Below is a small trained network, with its code and all its weights. Each question gives an input and a class and asks what happens when units are switched off, that is, made to give their printed mean instead of their output.

import numpy as np


def w(rows, s, z=0):
    codes = np.array(rows[::2]) - 128.0
    scale = np.full(codes.shape[1], s)
    scale[-1] = z or s
    return codes * scale


def norm(h):
    return h / np.sqrt((h * h).mean(-1, keepdims=True) + 1e-5)


def f(y):
    return np.maximum(y, 0)


def log_softmax(a):
    a = a - a.max(-1, keepdims=True)
    return a - np.log(np.exp(a).sum(-1, keepdims=True))


def net(x, mask):
    res = np.array(x, float).reshape(1, 5) / 4 @ E
    u = 0
    for l in range(2):
        y = f(norm(res) @ A[l][:, :-1].T + A[l][:, -1])
        res = res + np.where(mask[u : u + 16], y, B[l][:, -1]) @ B[l][:, :-1]
        u += 16
    return log_softmax(norm(res)[-1] @ U[:, :-1].T + U[:, -1])


A, B = {}, {}
E = w([
[135,182,53,102,129,125,153,47,138],'x0',
[134,95,122,125,187,112,86,119,213],'x1',
[109,108,125,108,37,79,84,110,153],'x2',
[76,114,88,99,179,107,6,94,49],'x3',
[140,40,151,130,122,157,153,53,109],'x4',
],0.011)
A[0] = w([
[138,151,141,133,75,136,195,142,79,47],'0.n1',
[122,139,127,132,129,135,153,125,93,86],'0.n2',
[124,116,120,137,145,148,123,126,173,54],'0.n3',
[130,14,158,141,128,140,166,60,87,2],'0.n4',
[129,205,67,133,124,130,160,29,133,56],'0.n5',
[121,153,152,139,88,136,162,145,78,31],'0.n6',
[128,117,121,124,84,120,75,105,129,142],'0.n7',
[131,91,128,135,211,112,80,113,251,51],'0.n8',
[120,144,118,126,102,126,110,128,12,114],'0.n9',
[132,126,124,129,204,132,68,119,73,104],'0.n10',
[137,132,138,143,243,163,198,152,90,6],'0.n11',
[124,99,152,139,129,133,91,165,97,64],'0.n12',
[125,62,187,149,116,134,119,230,99,10],'0.n13',
[143,125,152,136,117,138,221,152,203,38],'0.n14',
[123,103,128,134,8,115,93,128,174,53],'0.n15',
[120,217,121,138,128,112,90,212,136,27],'0.n16',
],0.023,0.0047)
B[0] = w([
[179,86,116,173,92,166,128,187,57,204],'0.n1',
[165,123,138,130,127,138,129,122,89,154],'0.n2',
[150,112,128,130,126,152,142,175,104,152],'0.n3',
[162,237,67,76,113,186,98,121,195,217],'0.n4',
[135,44,171,27,174,105,140,92,198,224],'0.n5',
[178,85,115,138,93,152,124,177,83,178],'0.n6',
[68,160,131,144,192,110,120,130,88,176],'0.n7',
[230,61,124,133,62,189,122,199,2,230],'0.n8',
[159,74,122,174,74,183,106,185,43,202],'0.n9',
[31,110,90,203,129,102,108,112,159,215],'0.n10',
[87,230,217,105,168,72,160,141,56,223],'0.n11',
[145,71,127,99,156,92,123,95,159,172],'0.n12',
[137,33,162,32,157,98,151,82,186,223],'0.n13',
[29,89,92,221,93,139,122,103,174,251],'0.n14',
[88,208,196,129,166,89,164,139,65,208],'0.n15',
[158,231,79,67,115,189,102,112,192,207],'0.n16',
],0.028,0.017)
A[1] = w([
[103,225,206,127,168,25,153,140,80,72],'1.n1',
[116,125,146,234,66,81,223,121,224,54],'1.n2',
[137,81,142,81,135,86,124,102,172,62],'1.n3',
[148,183,146,151,170,51,178,137,116,111],'1.n4',
[76,94,67,195,157,43,40,94,138,73],'1.n5',
[143,253,90,76,107,194,117,103,201,41],'1.n6',
[45,137,134,122,127,97,110,114,189,158],'1.n7',
[207,222,64,134,125,130,116,114,210,41],'1.n8',
[157,101,109,131,134,117,147,115,153,73],'1.n9',
[108,113,73,174,149,125,111,105,129,81],'1.n10',
[23,108,110,190,79,150,98,102,139,120],'1.n11',
[185,88,111,145,129,100,112,156,134,84],'1.n12',
[167,58,185,56,165,61,156,57,210,4],'1.n13',
[108,207,187,131,150,98,175,117,95,14],'1.n14',
[142,117,129,139,137,118,139,131,140,63],'1.n15',
[127,139,99,161,132,80,97,130,138,88],'1.n16',
],0.019,0.0035)
B[1] = w([
[138,189,134,145,148,13,159,115,114,224],'1.n1',
[34,129,110,157,159,153,1,67,146,195],'1.n2',
[137,120,160,141,174,143,226,98,161,194],'1.n3',
[67,151,174,113,87,92,91,139,100,157],'1.n4',
[70,143,141,172,91,178,98,51,177,195],'1.n5',
[160,160,119,124,86,109,123,191,250,236],'1.n6',
[197,132,123,151,132,164,106,155,66,206],'1.n7',
[142,185,62,98,108,130,111,188,189,173],'1.n8',
[111,144,141,86,140,144,109,95,103,143],'1.n9',
[104,118,180,193,91,118,173,142,174,164],'1.n10',
[153,137,72,219,168,120,131,49,151,254],'1.n11',
[137,183,183,169,128,172,199,157,126,163],'1.n12',
[137,37,150,58,203,132,140,87,156,246],'1.n13',
[107,158,72,114,125,48,129,100,89,192],'1.n14',
[144,132,144,124,117,126,130,110,132,129],'1.n15',
[91,92,144,162,115,133,162,146,140,138],'1.n16',
],0.029,0.012)
U = w([
[62,126,110,234,128,161,71,69,162,168],'0',
[209,81,130,156,77,194,123,212,27,109],'1',
[137,65,174,46,212,126,150,74,195,96],'2',
[167,238,81,88,107,133,91,186,232,154],'3',
[88,224,161,134,160,6,126,119,69,27],'4',
[178,137,105,165,157,124,121,130,127,250],'5',
],0.014,0.0019)

Each question gives the input, the list of numbers given to net, and the class t.
The units are the neurons (one row each of A and B). Each row of codes is followed by its name. A weight is (code - 128) times the scale printed after its matrix; where a second scale follows, it is the last column's (A, B and U).
mask holds one flag per neuron, layer by layer. A switched-off neuron (its flag False) gives its mean, the last column of its row in B, instead of its output. The means were averaged over made-up inputs and are rounded, as every weight is.
A unit's drop is (log p(t) with every unit on - log p(t) with that unit switched off) / (log p(t) with every unit on - log p(t) with every unit switched off).
The circuit of an input: a set's keep is (log p(t) with only the set's units on - log p(t) with every unit switched off) / (log p(t) with every unit on - log p(t) with every unit switched off). Starting from the 12 units with the biggest drops (on a tie, the unit counted first), units are removed one at a time, each time the one whose removal leaves the highest keep (on an exact tie, the one counted first), for as long as the keep stays at least 0.8.
units of the circuit, in order: the units of the circuit, biggest drop first
k most important neurons: the k neurons with the biggest drops, biggest first
k most important neurons of layer l: the k neurons of layer l with the biggest drops, biggest first
input [5,-8,8,7,-2], class 1: units of the circuit, in order -> [0.n9]
input [-7,0,4,3,7], class 2: 2 most important neurons -> [0.n13; 0.n12]
input [-8,-7,-6,3,-1], class 2: 3 most important neurons -> [0.n13; 0.n12; 0.n8]
input [6,-1,-5,-1,-4], class 2: 2 most important neurons of layer 0 -> [0.n5; 0.n15]
input [-6,1,0,4,0], class 2: 2 most important neurons of layer 0 -> [0.n13; 0.n14]
input [5,8,-8,0,5], class 1: 2 most important neurons of layer 0 -> [0.n8; 0.n15]
input [-1,3,6,4,-8], class 3: 2 most important neurons -> [0.n16; 0.n11]
input [-5,-3,-1,4,-2], class 2: 3 most important neurons -> [0.n13; 0.n12; 0.n14]
input [6,-6,5,1,-8], class 3: 2 most important neurons -> [0.n16; 0.n13]
input [-3,-6,-8,3,5], class 4: 2 most important neurons -> [0.n11; 0.n8]
input [-4,0,-8,6,-1], class 4: 2 most important neurons -> [0.n11; 0.n14]
input [8,6,0,-6,-3], class 2: 4 most important neurons of layer 0 -> [0.n5; 0.n10; 0.n9; 0.n1]
input [5,-7,5,5,0], class 1: 2 most important neurons -> [0.n9; 0.n14]
input [5,1,-8,-2,6], class 4: 2 most important neurons -> [0.n11; 0.n16]
input [1,8,-5,3,3], class 1: units of the circuit, in order -> [0.n8]
input [7,0,2,6,8], class 3: 3 most important neurons -> [0.n4; 0.n13; 0.n14]
input [-4,5,-8,7,-8], class 3: 2 most important neurons -> [0.n16; 0.n14]
input [-6,-1,-1,1,7], class 3: 2 most important neurons of layer 0 -> [0.n4; 0.n5]
input [7,-4,-8,0,5], class 4: 2 most important neurons -> [0.n11; 0.n13]
input [3,5,8,-4,-5], class 4: units of the circuit, in order -> [0.n15]
input [1,0,3,-5,-6], class 3: 3 most important neurons of layer 0 -> [0.n16; 0.n10; 0.n9]
input [6,4,-5,-3,-7], class 3: 2 most important neurons of layer 0 -> [0.n16; 0.n13]
input [-8,-7,5,1,1], class 2: 2 most important neurons of layer 0 -> [0.n13; 0.n8]
input [6,1,-2,1,7], class 3: 2 most important neurons of layer 1 -> [1.n6; 1.n8]
